Below is a small trained network, with its code and all its weights. Each question gives an input and a class and asks what happens when units are switched off, that is, made to give their printed mean instead of their output.

import numpy as np


def w(rows, s, z=0):
    codes = np.array(rows[::2]) - 128.0
    scale = np.full(codes.shape[1], s)
    scale[-1] = z or s
    return codes * scale


def f(y):
    return np.maximum(y, 0)


def log_softmax(a):
    a = a - a.max(-1, keepdims=True)
    return a - np.log(np.exp(a).sum(-1, keepdims=True))


def net(x, mask):
    res = np.array(x, float).reshape(1, 4) / 4 @ E
    y = f(res @ A[0][:, :-1].T + A[0][:, -1])
    res = res + np.where(mask, y, B[0][:, -1]) @ B[0][:, :-1]
    return log_softmax(res[-1] @ U[:, :-1].T + U[:, -1])


A, B = {}, {}
E = w([
[69,42,41],'x0',
[144,170,168],'x1',
[109,101,98],'x2',
[173,254,12],'x3',
],0.008)
A[0] = w([
[115,73,165,69],'N0',
[119,174,52,1],'N1',
[76,44,254,40],'N2',
[116,92,108,223],'N3',
[135,85,58,232],'N4',
[152,158,202,236],'N5',
],0.01,0.0045)
B[0] = w([
[175,203,78,177],'N0',
[165,61,83,184],'N1',
[254,82,80,253],'N2',
[27,188,198,204],'N3',
[88,212,151,232],'N4',
[86,215,201,242],'N5',
],0.0079,0.0068)
U = w([
[122,91,145,219],'0',
[255,88,44,2],'1',
[83,100,170,142],'2',
[97,94,163,118],'3',
],0.013,0.0063)

Each question gives the input, the list of numbers given to net, and the class t.
The units are the neurons (one row each of A and B). Each row of codes is followed by its name. A weight is (code - 128) times the scale printed after its matrix; where a second scale follows, it is the last column's (A, B and U).
mask holds one flag per neuron, in row order. A switched-off neuron (its flag False) gives its mean, the last column of its row in B, instead of its output. The means were averaged over made-up inputs and are rounded, as every weight is.
A unit's drop is (log p(t) with every unit on - log p(t) with that unit switched off) / (log p(t) with every unit on - log p(t) with every unit switched off).
k most important neurons: the k neurons with the biggest drops, biggest first
drop when u is switched off: that unit's drop, to one decimal
input [-1,0,-3,-4], class 1: 2 most important neurons : (N2 N4)
input [8,4,8,7], class 0: 4 most important neurons : (N2 N4 N3 N0)
input [5,0,-3,-5], class 1: 3 most important neurons : (N2 N5 N0)
input [3,1,-1,-4], class 1: 3 most important neurons : (N2 N5 N0)
input [-4,0,0,-6], class 1: most important neuron : (N2)
input [-2,3,1,-4], class 1: 2 most important neurons : (N2 N4)
input [1,1,0,-4], class 1: 3 most important neurons : (N2 N0 N4)
input [4,-7,3,-7], class 1: 3 most important neurons : (N2 N0 N5)
input [6,-6,5,2], class 2: drop when N2 is switched off : 0.2
input [-3,-7,4,-7], class 1: drop when N1 is switched off : 0.0
input [-5,-1,-3,-7], class 1: drop when N0 is switched off : 0.1
